[[107 150 120 108 141 145 115 119 115 108 117 147]
 [125 115 136 121 127 124 149 134 144 113 116 150]
 [125 145 129 116 111 141 145 132 110 111 133 143]
 [140 148 107 116 107 117 106 125 116 139 137 147]
 [136 120 124 126 129 122 147 134 110 144 114 137]
 [133 108 125 145 113 124 146 149 124 115 142 133]
 [123 128 121 146 124 128 114 146 131 144 125 119]
 [116 130 138 126 142 137 110 127 118 145 110 110]
 [145 107 144 120 150 112 137 108 112 110 128 144]
 [146 149 113 115 132 149 151 142 126 143 132 150]
 [110 117 143 130 131 141 144 149 108 145 126 123]
 [132 120 112 121 140 134 121 131 115 119 138 132]]
Counting starts at 0.
The bottom-left entry -> 132
The entry just right of the largest entry -> 142
The entry just left of the smallest entry?
A: 117
The maximum?
A: 151
The bottom entry of the column that holds the largest entry?
A: 121
The entry directly below the largest entry -> 144
The entry in the top-right corner?
A: 147
The entry directly above 139: 111
The entry in the bottom-right corner: 132
The entry just right of the smallest entry -> 125
The top entry of the column that holds the largest entry?
A: 115
The entry directly below the smallest entry?
A: 147
The entry in row 1 and column 0 -> 125
The entry at row 0, column 0?
A: 107
The entry just left of the largest entry?
A: 149
The entry at row 0, column 2?
A: 120
The entry in row 2 and column 0: 125
The entry directly below 122: 124
The entry in row 0 and column 1 -> 150
The entry directly above the smallest entry is 145
The minimum?
A: 106

arr =
[[101 112 135 119 140]
 [123 139 139 131 150]
 [104 110 135 118 137]]
What is the entry in the bottom-left corner?
A: 104
The smallest entry in the last column: 137
What is the entry directly above 104?
A: 123
The entry just left of 118: 135
What is the entry directly above 123?
A: 101
What is the last entry of the smallest entry's row?
A: 140

X =
[[140 129 119 127]
 [120 120 136 130]
 [146 146 106 111]
 [130 124 130 136]
 [129 118 132 138]
 [149 150 103 112]
 [128 127 132 142]
 [136 135 117 114]
 [125 118 134 133]
 [120 120 139 143]
 [154 155  98 109]]
The last entry, reading row by row?
A: 109
The first entry on the diagonal from the top-right corner -> 127
The top-left entry?
A: 140
The 2nd entry on the diagonal from the top-right corner?
A: 136
The entry in the bottom-left corner?
A: 154
The maximum?
A: 155
The 2nd entry on the main diagonal is 120
The 5th entry in reading order?
A: 120
The second smallest entry -> 103
The entry directly above 134 is 117
The entry just left of 124: 130
The fifth entry from the end, reading row by row -> 143
The entry directly above 124?
A: 146
The entry just left of 138: 132
The entry just left of 134?
A: 118
The smallest entry in the first row is 119
The entry directly below 125 -> 120
The entry directly above 139?
A: 134

M =
[[102 130 119 120 136 144 131 131 119 106 123 120 118 129 127]
 [107 133 120 121 134 134 136 134 121 103 115 131 123 127 128]
 [114 117 118 122 131 128 123 128 117 108 112 137 143 139 129]
 [115 114 143 129 139 142 128 140 121 125 124 107 128 138 140]
 [114 115 140 129 139 143 131 137 120 124 123 109 128 138 136]
 [123 139 139 137 148 121 146 143 131 123 117 134 126 140 128]
 [107 134 118 121 133 138 138 135 121 105 121 129 120 127 124]
 [114 108 127 118 134 137 121 127 125 121 109 129 143 141 130]
 [134 110 126 138 141 115 119 131 115 115 137 133 115 142 135]]
The largest entry in the first column -> 134
The smallest entry in the first column is 102
Read off the entry directly above the centre entry.
A: 140
Read off the top-right entry.
A: 127
Read off the entry just right of the centre entry.
A: 120
The largest entry in the last row: 142
Read off the last entry, reading row by row.
A: 135
Read off the second entry in reading order.
A: 130
Read off the 5th entry in reading order.
A: 136
The smallest entry in the last column is 124
The smallest entry in the last row is 110
The maximum is 148
Read off the entry just right of the largest entry.
A: 121
Read off the third entry on the main diagonal.
A: 118
The second largest entry -> 146
Read off the entry directly below the centre entry.
A: 143
The second entry on the diagonal from the top-right corner: 127
Read off the 2nd entry on the main diagonal.
A: 133
The fourth entry from the end, reading row by row -> 133
The entry just left of the largest entry: 137
Read off the 3rd smallest entry.
A: 105
Read off the largest entry in the last column.
A: 140
The 4th entry in reading order: 120
Read off the fifth-last entry, reading row by row.
A: 137
The last entry of the largest entry's row: 128
The entry at the centre: 137
Read off the third largest entry.
A: 144

B = [128 102 123 120 112 114 116 143]
The 3rd entry from the right -> 114
The first entry from the right: 143
Which number is the fourth-last entry?
A: 112

140  134  115  138  149  133
Which number is the entry just left of 133?
Answer: 149
The first entry from the right: 133
The entry just right of 115 is 138

[132 137 140 140 132 119 124 104 155 140 124 133 155 124 132]
Give the entry just right of the smallest entry.
155
The entry just left of 104 -> 124
